Each row of numbers stands for one thing and depends on some of the facts below. Use the named rows to name the rest.

Facts:
ξ a <- stasko, paflol, muful, travus, bibuplo, trozil, dafo, skigris, meri, vuvas, radal, gagu, fasken, trodar, nuram, nekon, dobemum, stovebok, fladel, drubor, pafur, tefa, drufo, stoskidrok, dripi, sekluk, zeklurum, kimer, plisak, grifli, teron, drenur, dure, drabron, mekepur, pudos, revun, nesel, zeplim, posteli, kanek, zistuver, rapas, sotol, nitredre, nitum, gobrum, sisten, gribu, gaplak, draster, nutrel, brikipor, pumagri, zupaskin, flurir, flola, plekur, dradrak, klibol, pigi, fami, mibro, gudi, troskas, braflik, tradratal, meke, zegin, gokiflak, doni, tisti, vadrak, zodun, nevam, rata, drisom, geskun, tribram, lesin, drepludros, flufes, tribrigrin, skosak, bragen, segres, stiska, skufero, plipus, grotro, lerar, gustok, povulim
ξ b <- trubrol, brazur, plogratik, drubrun, feflel, biplazo, sotra, fibrus, lasku, refla, nozadru, bizupel, noban, kudek, lugu, batam, suzuzos, kufir, dripo, stakli, mava, skeskel, gidra, drafo, skiklubir, viradu, teger, gubro, nuflar, nodrem, zati, pubom, fudan
trubrol δ: brikipor
muful δ: drufo
trozil δ: nevam
dafo δ: draster
skigris δ: geskun
brazur δ: nodrem
vuvas δ: grotro, brikipor
gagu δ: sisten
fasken δ: troskas, vuvas
trodar δ: fibrus, nekon
drubrun δ: dure
nekon δ: trodar, braflik
feflel δ: meri
stovebok δ: drubrun
fladel δ: trubrol, fasken
sotra δ: gribu
lasku δ: mava
nozadru δ: batam
sekluk δ: drabron, sotra
grifli δ: zeklurum
dure δ: drubrun
kudek δ: tefa
nesel δ: lerar
zeplim δ: plipus
posteli δ: bibuplo
kanek δ: kufir
zistuver δ: nevam
rapas δ: lerar
sotol δ: geskun
nitredre δ: kimer
nitum δ: stovebok
sisten δ: sekluk
nutrel δ: flola, plogratik
suzuzos δ: kimer
flola δ: radal
dradrak δ: fudan
dripo δ: mibro
pigi δ: pumagri
mava δ: nuflar
gudi δ: mekepur
braflik δ: nekon
tradratal δ: teron, meri
skeskel δ: povulim
zegin δ: travus
gokiflak δ: nesel
doni δ: drufo
gidra δ: tribram, tribrigrin
drafo δ: drenur
rata δ: tribram
geskun δ: sotol
viradu δ: revun
tribram δ: gidra
lesin δ: travus, zegin, gobrum
teger δ: stiska, nitum, nuram
gubro δ: biplazo
bragen δ: teron, nodrem
segres δ: trubrol
nodrem δ: feflel, tradratal
stiska δ: nitum, nuram
skufero δ: zati
plipus δ: pigi
zati δ: stasko
grotro δ: troskas
gustok δ: grifli, dripo
fudan δ: stakli, drenur, drafo
povulim δ: sekluk
[stasko, trozil, noban, zistuver, klibol, nevam, skufero, zati] Θ lusti
[trubrol, vuvas, fasken, fladel, brikipor, troskas, segres, grotro] Θ bobiplu
[paflol, travus, stoskidrok, gobrum, zegin, tisti, vadrak, lesin, pubom] Θ nugozas
[muful, drufo, doni] Θ skazuk
[bibuplo, pafur, drenur, revun, posteli, dradrak, stakli, drafo, viradu, skosak, fudan] Θ gastun
[dafo, draster, zupaskin, meke] Θ bulim
[skigris, sotol, geskun] Θ pludir
[brazur, meri, feflel, teron, bizupel, tradratal, bragen, nodrem] Θ libe
[radal, plogratik, drubor, nutrel, flola, drisom] Θ seklon
[gagu, sotra, nozadru, sekluk, drabron, batam, sisten, gribu, skeskel, povulim] Θ seva
[trodar, nekon, fibrus, braflik] Θ driple
[nuram, drubrun, stovebok, dure, nitum, plekur, drepludros, teger, stiska] Θ zeskel
[dobemum, refla, zeklurum, grifli, dripo, fami, mibro, skiklubir, gustok] Θ sastus
[biplazo, gaplak, gidra, rata, tribram, gubro, tribrigrin] Θ venam
[tefa, dripi, mekepur, kudek, lugu, kanek, kufir, gudi, zodun] Θ pesten
[lasku, mava, nuflar] Θ leflin
[kimer, plisak, nesel, rapas, nitredre, suzuzos, gokiflak, flufes, lerar] Θ rustubel
[pudos] Θ skivem
[zeplim, pumagri, flurir, pigi, plipus] Θ suplir
ε:
vuvas fladel fasken grotro segres brikipor trubrol troskas
lasku nuflar mava
dripi kudek mekepur tefa kufir gudi lugu kanek zodun
kimer suzuzos nitredre flufes gokiflak rapas lerar plisak nesel
bizupel brazur tradratal nodrem bragen feflel teron meri
sotol geskun skigris
batam povulim gagu sekluk sisten skeskel gribu drabron sotra nozadru
nitum stiska plekur dure stovebok teger drubrun drepludros nuram
draster meke zupaskin dafo
nutrel plogratik drubor drisom radal flola
klibol skufero zati nevam trozil stasko zistuver noban
braflik fibrus trodar nekon
doni drufo muful
vadrak gobrum stoskidrok zegin paflol pubom lesin tisti travus
gidra gaplak tribrigrin tribram gubro rata biplazo
drafo skosak stakli bibuplo fudan dradrak pafur drenur posteli revun viradu
skiklubir refla fami mibro grifli gustok dripo dobemum zeklurum
plipus flurir zeplim pigi pumagri

Named rows:
sastus: -1.004 -2.563 -0.156 -0.376 1.428 -3.556 1.234 -0.765 -2.536 -2.965 1.420 1.505 -3.571 -0.194 -1.765 -1.110 0.525 -0.620 -0.006 -2.351 1.057 4.462 -1.001 0.581 -2.289 0.191 4.638 -0.836 -3.699 0.377 0.040 3.338
dobemum: 0.747 -2.716 -0.940 -1.756 0.271 -3.842 2.435 -0.617 -3.440 -1.292 2.558 0.236 -2.360 -0.964 -1.640 -0.954 -0.447 -0.056 -0.450 -0.275 -1.587 2.352 0.310 1.856 0.106 0.994 3.962 -0.093 -2.212 1.545 -1.570 0.955
refla: -2.281 -3.899 -0.009 -0.101 0.346 -3.978 1.322 -0.362 -2.684 -2.919 3.375 1.783 -2.913 -0.702 -0.305 -0.826 2.889 -4.075 -1.180 -1.030 0.474 5.119 0.751 -1.176 -1.804 -2.505 5.898 -1.335 -3.683 0.834 -0.725 -0.323
klibol: -0.131 -1.697 -0.519 -1.886 -0.937 -3.100 0.783 -2.442 -1.219 -1.563 2.110 0.838 -3.349 -0.714 -1.895 -1.524 1.131 -4.257 -0.438 -1.159 -1.780 2.841 -0.616 2.191 0.518 -0.315 4.141 0.349 -1.869 1.345 1.485 -0.976
stakli: -0.375 -4.671 0.094 -0.472 -0.146 -4.160 0.310 0.768 -1.021 -2.032 3.855 2.424 -2.904 0.538 -1.120 -0.846 -0.340 -3.476 0.366 -0.318 -0.986 5.510 0.231 -2.825 -2.467 -1.455 4.818 -0.281 -3.799 0.167 1.192 -1.959
kudek: -2.152 -4.163 0.184 -0.095 1.842 -2.564 0.704 0.222 -1.220 -1.040 2.935 1.225 -2.804 -0.618 2.264 -1.125 2.980 -4.035 -0.371 -0.995 1.481 5.564 0.922 -0.396 -1.451 -2.555 5.208 -3.474 -3.262 1.344 -0.662 -2.458
nekon: -1.319 -0.715 -1.663 -2.979 0.151 -3.208 -2.957 0.522 -1.490 6.786 2.243 -0.329 -1.601 0.487 2.615 -4.200 -3.725 -2.865 0.289 -1.764 2.341 0.785 0.358 2.889 -1.761 -2.878 3.393 -4.010 -3.220 1.775 3.222 -3.071
rata: 0.795 -2.546 -0.691 -1.423 1.779 -2.566 0.935 -0.446 -1.764 1.718 2.159 -0.018 -3.144 -0.326 0.692 -1.980 -0.302 -1.064 0.194 -0.128 0.600 2.930 0.141 2.257 0.348 1.177 3.358 -2.381 -1.187 1.732 0.354 -2.244
troskas: 1.305 -2.676 -0.756 -1.457 0.056 -3.966 2.234 -0.656 -2.827 -0.564 2.479 0.574 -2.451 -1.041 -1.319 -1.162 -0.365 -0.024 -0.425 -0.154 -1.765 2.276 -0.153 1.611 0.138 1.219 3.992 -0.176 -2.022 1.498 -0.994 0.789
bobiplu: -0.520 -2.529 -0.016 -0.261 1.230 -3.626 1.074 -0.911 -2.192 -2.356 1.393 1.836 -3.657 -0.318 -1.797 -1.134 0.735 -0.532 -0.072 -2.346 0.963 4.374 -1.232 0.302 -2.343 0.324 4.660 -0.909 -3.559 0.334 0.577 3.219
teron: 1.064 -2.766 -0.818 -1.465 0.148 -4.138 1.970 -0.826 -3.321 -0.534 2.592 0.536 -2.842 -0.704 -2.057 -1.300 -0.505 -0.604 -0.679 -0.115 -0.917 2.336 0.054 1.659 0.047 1.433 4.311 -0.193 -1.832 1.232 -0.385 0.250
bulim: -0.440 -2.442 -0.006 -0.292 1.240 -3.623 1.044 -0.892 -2.074 -2.430 1.373 1.889 -3.673 -0.326 -2.003 -1.181 0.453 -0.537 -0.044 -2.383 0.916 4.361 -1.291 0.159 -2.352 0.466 4.491 -0.838 -3.612 0.256 0.797 3.352
sekluk: -0.544 -0.374 -0.536 -1.802 1.233 -1.399 -0.054 -0.219 2.192 1.522 2.284 0.176 -2.812 0.284 2.026 -1.785 -0.463 -1.253 -1.269 -0.407 0.657 3.125 -0.384 -0.265 1.073 0.853 1.871 -2.174 -0.038 2.188 2.646 -1.904
gagu: -0.649 -1.009 -0.345 -2.023 0.859 -1.296 -0.095 -0.523 2.984 1.062 2.180 0.442 -2.448 0.635 1.057 -1.713 -0.237 -2.061 -1.673 -0.738 0.088 2.973 -0.085 0.072 1.379 0.646 2.532 -2.182 -0.347 1.943 3.151 -2.101
nesel: 3.438 -3.205 -0.162 -0.170 0.166 -2.430 1.842 -0.880 -1.071 5.150 1.795 1.397 -2.564 -1.509 1.977 -1.854 1.519 0.898 0.474 -0.127 -1.185 2.030 -0.404 2.053 0.485 0.993 3.532 -2.807 -1.856 2.587 -1.219 -1.745
gokiflak: 2.134 -2.468 -0.493 -0.200 0.157 -2.274 0.820 -1.540 -1.664 5.187 2.200 1.351 -3.808 -0.125 0.575 -2.674 1.571 -1.149 -0.046 -0.329 0.791 2.195 0.124 1.661 0.279 0.717 3.716 -2.561 -1.578 2.148 0.841 -3.195
teger: -1.211 -4.605 -0.358 -0.466 2.767 -3.281 1.398 1.167 -2.958 0.349 3.224 0.637 -3.054 -0.994 1.108 -0.703 2.757 -1.752 -0.401 -0.442 1.997 5.284 1.922 -0.919 -2.115 -1.140 4.647 -4.712 -3.099 1.518 -1.808 -1.423
nozadru: -0.646 -2.992 0.020 -0.854 1.562 -3.321 1.155 1.985 1.283 0.862 3.034 1.274 -1.537 -2.485 3.081 0.608 2.057 0.615 -1.490 -0.520 -0.471 4.813 0.472 -3.660 -1.778 -0.896 3.064 -4.701 -2.200 2.254 -1.291 1.574

Rows to name:
No name comes twice in this set of rows, the named rows included.
-1.086 -1.373 -1.186 -2.631 0.180 -2.827 -2.267 0.083 -0.546 5.257 2.105 0.040 -1.569 0.729 2.200 -3.911 -2.992 -3.383 0.013 -1.729 1.747 1.286 0.290 3.051 -0.965 -2.413 3.838 -3.387 -3.044 1.573 3.211 -3.425 -> trodar
0.470 -1.968 -0.763 -1.542 -0.233 -3.402 1.405 -1.408 -2.072 -0.790 2.505 0.803 -3.040 -0.196 -2.060 -1.680 -0.011 -1.890 -0.666 -0.675 -1.202 2.534 0.111 1.379 0.145 0.607 3.876 0.273 -2.110 1.165 0.893 -0.307 -> pudos
-1.229 -0.994 -1.088 -3.337 -0.411 -3.109 -3.015 -0.553 -0.054 5.056 1.551 -0.174 -1.837 -0.749 2.486 -3.397 -2.150 -5.167 0.551 -2.089 0.775 1.451 -0.783 3.890 -1.149 -3.070 3.733 -3.802 -2.658 1.827 3.586 -3.391 -> braflik
0.525 -7.027 -0.638 -2.788 3.431 -1.538 2.993 0.739 0.825 0.714 3.035 0.245 -3.202 -0.012 -6.174 1.139 5.930 -1.342 -1.430 -1.662 -0.491 5.203 7.141 -1.445 -1.804 0.343 4.182 -8.256 -4.717 2.039 -1.570 -1.259 -> drubrun
1.336 -2.422 -0.833 -2.184 -0.762 -3.190 0.424 -0.706 -0.787 -0.795 2.964 1.008 -3.297 1.290 -2.724 -1.746 -2.847 -2.414 0.993 -0.048 -2.348 3.168 -0.198 0.248 -0.397 1.001 2.814 1.456 -2.221 0.680 2.658 -2.456 -> bibuplo
-1.252 -3.648 -0.279 0.132 2.096 -3.219 0.908 0.849 -2.725 0.865 3.380 1.227 -3.325 -0.849 1.948 -1.248 2.418 -1.864 -0.343 -0.544 2.042 5.197 1.239 -1.714 -2.381 -1.542 4.242 -3.999 -3.134 1.431 -0.842 -1.346 -> gubro
1.246 -3.118 -0.334 -2.358 -1.178 -3.170 0.033 -1.215 0.513 -1.826 2.552 1.228 -3.010 0.920 -2.880 -1.526 -2.238 -4.072 0.962 -0.367 -3.076 3.362 -0.780 1.292 0.188 0.629 3.706 1.485 -2.013 0.520 2.998 -3.106 -> skosak
-0.624 -2.975 0.075 -0.660 1.834 -3.305 1.062 2.019 1.024 0.821 3.004 1.232 -1.591 -2.416 3.433 0.450 1.934 0.561 -1.436 -0.412 -0.068 4.924 0.175 -3.436 -1.652 -0.786 3.206 -4.760 -1.934 2.167 -1.152 1.117 -> sotra
-2.358 -2.092 0.164 -1.169 -0.678 -4.118 0.190 -0.315 1.003 -2.338 3.165 1.909 -2.869 -1.869 -0.377 0.299 2.852 -4.368 -2.542 -1.366 -0.529 5.015 -0.370 -3.513 -1.774 -2.150 4.606 -2.110 -2.004 1.255 1.652 1.095 -> batam
-1.466 -3.467 -0.046 0.651 2.459 -2.396 0.685 0.835 -1.845 1.179 3.234 1.299 -3.157 -0.489 3.507 -1.642 2.658 -2.171 -0.127 -0.583 2.444 5.486 0.964 -1.489 -1.861 -1.965 4.148 -3.913 -3.026 1.556 -0.678 -2.298 -> nodrem
2.151 -3.591 -0.621 -2.421 1.027 -2.794 0.013 0.334 -0.221 1.470 2.407 0.200 -3.117 0.483 -0.486 -1.645 -2.829 -1.707 1.802 0.404 -1.341 3.484 -0.362 1.624 -0.145 1.842 2.661 -1.444 -1.228 1.182 1.924 -4.011 -> dradrak
0.751 -3.337 0.101 -0.959 0.534 -3.818 0.071 -0.222 -0.459 -2.554 1.537 2.067 -3.573 0.393 -2.648 -0.885 -1.771 -1.018 1.526 -1.743 -0.761 4.999 -1.915 -0.340 -2.855 0.964 3.900 0.045 -3.530 -0.228 2.036 1.700 -> gastun
1.430 -5.068 0.079 -0.694 1.475 -3.461 0.910 2.252 -0.417 0.585 3.132 1.544 -1.926 -1.567 2.520 -0.006 0.037 -0.149 1.925 0.131 -2.133 5.663 0.088 -2.149 -2.675 -0.799 3.161 -3.105 -3.571 1.395 -1.589 -1.394 -> viradu
-0.354 -0.589 -0.647 -1.882 1.361 -1.797 -0.033 -0.018 1.560 1.739 2.282 -0.067 -2.978 -0.128 1.846 -1.564 -0.523 -0.930 -1.207 -0.238 0.751 3.037 -0.390 -0.135 0.821 1.234 1.909 -2.645 0.289 2.224 2.396 -1.559 -> sisten
0.317 -2.093 0.049 -0.130 1.950 -0.995 1.211 -1.157 -0.317 -0.336 2.116 0.679 -3.327 0.480 2.656 -2.493 0.502 -1.982 0.341 -0.058 0.476 3.934 -0.860 2.061 1.719 0.977 3.254 -0.688 -0.917 1.594 0.895 -3.388 -> skigris

Now the same things, written a new way:
Named rows:
plekur: 0.116 -0.997 2.657 0.859 -0.834 -0.862 -1.543 0.774 -0.075 -0.499 -1.144 1.630 -0.063
nozadru: -3.462 -0.374 2.296 2.535 0.716 -2.374 -0.169 1.246 0.173 -2.754 -1.598 -1.388 0.526
nekon: 2.281 -1.926 2.644 0.982 0.492 -5.193 2.415 0.896 -1.339 0.171 -0.744 1.720 -1.441
pubom: -3.615 2.003 1.123 2.358 -0.316 -1.626 0.117 1.339 -0.824 -1.540 -1.477 -0.741 0.174
mibro: 0.661 -2.290 2.444 1.004 -0.326 -0.738 -1.647 0.593 0.971 -0.309 -0.712 0.621 0.021
pesten: -1.838 0.066 1.965 0.986 -0.095 -0.623 0.082 2.996 -1.075 -1.842 -0.508 -0.948 0.231
gastun: -2.632 0.752 2.203 0.682 -0.581 -1.211 0.212 2.590 0.576 -2.771 -0.214 -1.186 -0.415
refla: -3.024 0.462 0.857 2.236 0.696 -0.242 -0.347 0.588 0.528 -0.989 -0.925 -2.158 -0.960
bobiplu: -1.749 0.062 1.966 0.953 -0.038 -0.644 -0.093 2.903 -0.950 -2.085 -0.516 -1.041 0.244
kanek: -0.194 -1.630 3.137 1.138 -0.833 -2.190 -1.276 1.320 0.428 -0.284 -1.045 1.539 0.879
skazuk: -1.790 -0.045 2.033 0.916 -0.020 -0.632 0.042 2.916 -0.977 -2.223 -0.483 -1.110 0.170
drufo: 0.099 -1.285 2.701 0.974 -0.832 -1.335 -1.394 0.844 0.262 -0.850 -1.059 1.340 0.412
stakli: -4.405 2.323 1.158 1.881 -0.332 -1.211 0.031 0.462 1.390 -2.147 -1.005 -1.531 -1.287
lusti: -1.705 0.029 2.058 0.962 -0.049 -0.625 0.113 2.912 -0.900 -2.083 -0.505 -1.026 0.247
dripi: -0.215 -0.781 2.574 0.773 -0.705 -0.461 -1.631 0.644 -0.426 -0.415 -1.170 1.707 -0.514
dure: -2.639 -1.855 7.579 1.130 -1.177 -0.661 0.477 -0.120 -1.830 0.753 -0.457 0.764 0.998
biplazo: -2.916 0.758 1.015 2.516 -0.076 -1.973 0.070 1.386 0.362 -1.761 -1.183 -1.642 0.805
kudek: -4.171 1.752 1.335 2.174 0.497 -0.795 -0.245 0.969 -0.429 -0.942 -1.307 -1.051 -0.956

Rows to name:
No name comes twice in this set of rows, the named rows included.
-3.073 1.496 0.880 2.187 0.297 -1.236 0.503 0.793 -0.436 -1.477 -1.264 -1.436 -0.794 -> fibrus
-1.761 -1.109 2.702 0.977 0.510 -0.815 -0.236 2.650 -1.087 -3.491 -0.904 -1.190 0.108 -> seva
-5.084 1.628 1.679 2.042 1.253 -0.782 -0.579 1.304 0.624 -0.628 -1.429 -0.250 -1.167 -> gidra
-1.685 -1.119 4.685 0.812 -0.409 -0.579 -1.014 0.404 -0.851 0.360 -0.919 1.691 -0.394 -> nitum
-5.008 2.011 1.686 1.938 0.029 -1.937 -0.047 0.843 1.662 -1.684 -0.940 -1.279 -1.153 -> fudan
-1.723 -0.237 3.443 0.690 -0.175 -2.758 -7.297 0.885 -2.928 0.151 -0.490 0.118 -1.847 -> sotol

Now the same things, written a new way:
Named rows:
dripi: -0.095 0.477 0.563 1.674 0.305 0.643 -0.866 -0.466 0.277 -0.697 -0.510 -0.009 0.162
muful: 0.912 0.331 0.428 1.109 0.548 1.441 -0.858 -0.317 -0.108 -0.515 0.799 0.596 0.329
feflel: 0.549 1.258 -0.071 -0.635 -0.412 -1.606 -0.496 0.177 -0.708 1.068 -0.923 0.569 -0.112
dradrak: 1.194 2.932 -0.464 0.721 -0.050 2.323 1.376 -0.431 0.252 -0.289 1.109 1.419 1.148
doni: 0.437 0.259 0.354 1.657 0.287 1.931 -1.146 -0.335 0.048 -0.882 0.015 0.753 0.596
dobemum: 0.738 1.478 -0.580 0.905 0.570 -0.042 0.083 -0.213 -0.752 -0.717 -0.317 -0.686 -0.055
gidra: 0.103 -0.712 0.105 0.509 -0.213 -0.297 -1.280 0.105 -0.037 0.912 -0.959 1.656 0.374
drenur: -0.330 3.452 -0.683 1.065 -0.039 -2.642 3.081 -0.809 0.952 -0.515 -0.235 -0.523 -0.052
zeskel: -2.164 -5.847 -0.855 -5.367 -1.793 0.704 0.640 1.773 0.988 0.143 1.335 -0.787 -0.012
mibro: -0.044 1.365 0.790 0.953 0.396 -1.285 0.126 -0.584 0.086 -0.197 -0.113 -1.000 -0.577
zistuver: 1.209 1.583 -0.362 0.812 0.476 1.764 -0.426 -0.090 -0.999 -0.575 0.132 0.015 0.374
fami: 0.403 0.574 0.626 1.223 0.542 0.024 -0.570 -0.449 0.061 -0.435 0.320 -0.188 -0.080
zati: 0.269 -0.472 0.323 0.027 0.009 -1.735 -0.717 0.011 -0.008 1.314 -0.493 1.060 -0.165
teron: -0.222 2.764 0.091 0.623 0.078 -2.765 0.686 -0.531 -0.169 -0.729 -0.878 -1.770 -0.715
geskun: -0.340 0.681 0.708 1.534 0.290 -0.938 -0.138 -0.613 0.487 -0.651 -0.311 -0.431 -0.273
pafur: 0.516 3.187 -0.619 0.909 -0.015 0.297 2.229 -0.590 0.498 -0.420 0.491 0.563 0.588
bobiplu: -2.201 -5.748 -0.820 -5.327 -1.815 0.725 0.761 1.746 1.063 0.130 1.350 -0.717 0.014
sekluk: 1.271 2.567 0.897 -0.189 -0.448 -2.551 -2.228 -0.382 0.043 -1.806 0.533 -0.571 0.156

Rows to name:
No name comes twice in this set of rows, the named rows included.
1.146 0.769 0.402 0.895 0.489 1.833 -0.773 -0.240 -0.478 -0.384 0.878 0.529 0.348 -> dafo
0.606 1.929 0.096 0.705 0.311 0.833 -0.073 -0.281 -0.697 -0.456 -0.064 -0.473 -0.034 -> flola
-0.788 0.877 0.709 1.787 0.158 -1.003 -0.086 -0.659 0.498 -0.771 -0.913 -0.603 -0.300 -> draster
-0.563 1.700 0.937 1.046 0.341 -2.536 0.682 -0.711 0.294 -0.156 -0.385 -1.515 -0.964 -> nevam
1.812 2.004 -0.027 -1.523 -0.989 -2.266 -2.770 0.384 -0.888 -0.206 -0.274 1.036 0.659 -> skeskel
-0.070 -2.961 -0.158 3.194 2.336 7.861 1.112 -0.175 -0.930 2.036 0.036 1.245 0.094 -> fladel
1.418 1.234 -0.763 0.793 0.658 1.588 -0.539 -0.034 -0.992 -0.743 0.180 0.094 0.458 -> kanek
2.044 1.178 -0.654 0.634 0.602 3.811 -1.275 0.122 -1.378 -0.724 0.719 0.892 0.994 -> lesin
0.102 2.962 -1.047 1.131 0.173 -2.290 2.908 -0.692 0.837 -0.709 0.057 -0.165 0.139 -> revun
-0.943 -2.525 -0.003 3.483 2.076 6.523 1.552 -0.348 -0.645 1.969 -0.812 0.532 -0.286 -> vuvas
-0.994 1.018 0.939 1.592 0.217 -2.571 0.422 -0.767 0.706 -0.587 -0.798 -1.145 -0.758 -> drufo
0.359 -0.752 0.035 0.497 -0.225 0.350 -1.482 0.184 -0.147 0.847 -0.808 2.024 0.593 -> lasku

